Here is a tiny trained network, its code and every weight. The questions are about switching its units off for an input and a target symbol, where a switched-off unit gives its printed mean instead of its output.

import numpy as np


def w(rows, s, z=0):
    codes = np.array(rows[::2]) - 128.0
    scale = np.full(codes.shape[1], s)
    scale[-1] = z or s
    return codes * scale


def norm(h):
    return h / np.sqrt((h * h).mean(-1, keepdims=True) + 1e-5)


def f(y):
    return np.maximum(y, 0)


def softmax(a):
    e = np.exp(a - a.max(-1, keepdims=True))
    return e / e.sum(-1, keepdims=True)


def log_softmax(a):
    a = a - a.max(-1, keepdims=True)
    return a - np.log(np.exp(a).sum(-1, keepdims=True))


def net(x, mask):
    ids = ['αβηλμξψ'.index(c) for c in x.split()]
    T = len(ids)
    res = E[ids] + P[:T]
    r = norm(res)
    for j in range(2):
        rows = slice(2 * j, 2 * j + 2)
        q, k, v = (r @ M[0][rows].T for M in (Q, K, V))
        z = softmax(np.where(np.tri(T) > 0, q @ k.T / 2**0.5, -1e9)) @ v
        o = O[0][rows]
        res = res + np.where(mask[j], z, o[:, -1]) @ o[:, :-1]
    y = f(norm(res) @ A[0][:, :-1].T + A[0][:, -1])
    res = res + np.where(mask[2:10], y, B[0][:, -1]) @ B[0][:, :-1]
    return log_softmax(norm(res)[-1] @ U[:, :-1].T + U[:, -1])


Q, K, V, O, A, B = {}, {}, {}, {}, {}, {}
E = w([
[54,78,144,44],'α',
[33,32,192,161],'β',
[43,9,141,201],'η',
[164,238,85,153],'λ',
[104,93,2,125],'μ',
[73,52,152,154],'ξ',
[30,25,158,135],'ψ',
],0.0085)
P = w([
[202,147,147,126],'0',
[49,78,5,135],'1',
[137,161,162,230],'2',
[67,89,78,125],'3',
[147,158,152,229],'4',
[103,123,71,111],'5',
[142,159,146,245],'6',
[109,167,78,111],'7',
],0.012)
Q[0] = w([
[147,85,100,140],'h1',
[75,121,116,2],'h1',
[215,106,147,196],'h2',
[163,89,171,242],'h2',
],0.016)
K[0] = w([
[139,105,105,115],'h1',
[27,167,106,187],'h1',
[144,136,188,77],'h2',
[248,64,173,127],'h2',
],0.019)
V[0] = w([
[224,223,221,119],'h1',
[141,23,126,7],'h1',
[180,163,89,3],'h2',
[166,195,84,157],'h2',
],0.019)
O[0] = w([
[195,111,253,187,105],'h1',
[16,82,154,124,24],'h1',
[82,124,201,207,151],'h2',
[159,157,96,221,254],'h2',
],0.015,0.0067)
A[0] = w([
[46,181,28,123,114],'n1',
[29,86,63,222,45],'n2',
[173,120,96,194,103],'n3',
[185,63,176,67,77],'n4',
[201,122,250,130,3],'n5',
[201,154,68,145,116],'n6',
[204,144,199,165,67],'n7',
[63,108,151,23,109],'n8',
],0.018,0.0037)
B[0] = w([
[136,1,104,93,250],'n1',
[130,230,64,114,188],'n2',
[142,138,197,141,187],'n3',
[120,179,67,125,151],'n4',
[57,55,69,92,193],'n5',
[102,161,202,100,204],'n6',
[146,81,33,128,192],'n7',
[183,168,197,176,183],'n8',
],0.027,0.015)
U = w([
[157,106,214,125,41],'α',
[129,209,92,188,172],'β',
[188,93,138,94,6],'η',
[55,128,179,183,158],'λ',
[191,91,123,246,73],'μ',
[199,202,154,161,226],'ξ',
[88,110,54,152,171],'ψ',
],0.011,0.0015)

Each question gives the input, a string of symbols that net reads in full, and the target symbol t.
The units are the heads (2 rows each of Q, K, V and O) and the neurons (one row each of A and B). Each row of codes is followed by its name. A weight is (code - 128) times the scale printed after its matrix; where a second scale follows, it is the last column's (O, A, B and U).
mask holds one flag per unit, heads first, then neurons. A switched-off unit (its flag False) gives its mean, the last column of its rows in O or B, instead of its output. The means were averaged over made-up inputs and are rounded, as every weight is.
A unit's drop is (log p(t) with every unit on - log p(t) with that unit switched off) / (log p(t) with every unit on - log p(t) with every unit switched off).
The circuit of an input: a set's keep is (log p(t) with only the set's units on - log p(t) with every unit switched off) / (log p(t) with every unit on - log p(t) with every unit switched off). Starting from all 10 units, units are removed one at a time, each time the one whose removal leaves the highest keep (on an exact tie, the one counted first), for as long as the keep stays at least 0.8.
circuit, biggest first: the units of the circuit, biggest drop first
unit that matters most: the unit with the biggest drop
k most important neurons: the k neurons with the biggest drops, biggest first
heads that matter: for each layer, one digit per head in row order, 1 if its drop is at least 0.15 and else 0, layers parted by /
drop when u is switched off: that unit's drop, to one decimal
input α λ α α λ λ α α, target ξ: heads that matter => 10
input μ λ λ, target β: circuit, biggest first => [n2; h1]
input η ξ ξ ψ λ λ ψ, target η: 4 most important neurons => [n8; n5; n7; n2]
input μ α λ λ η, target β: unit that matters most => n2
input μ α α ψ λ α ξ, target β: heads that matter => 00
input λ λ η λ λ λ α, target μ: heads that matter => 11
input η λ μ, target η: circuit, biggest first => [h2; n5]
input ψ η ξ β α α η, target α: circuit, biggest first => [h2; h1; n8]
input α λ μ η λ λ, target α: 2 most important neurons => [n6; n7]
input ψ λ α α λ λ λ α, target α: heads that matter => 00
input β β α η α β ξ, target ξ: heads that matter => 01
input η ξ η, target η: heads that matter => 11
input α λ ψ, target λ: heads that matter => 10
input ψ μ λ η α, target α: unit that matters most => h2
input ψ β λ η λ λ, target α: 4 most important neurons => [n6; n7; n2; n5]
input β λ α, target ξ: 3 most important neurons => [n8; n1; n4]
input μ λ α, target β: drop when n6 is switched off => 0.0
input λ μ α λ α, target μ: drop when h1 is switched off => 1.2
input α η λ, target λ: drop when h1 is switched off => 0.4
input β λ ξ η ψ, target ξ: unit that matters most => h2
input η η ξ, target η: drop when h1 is switched off => 0.6
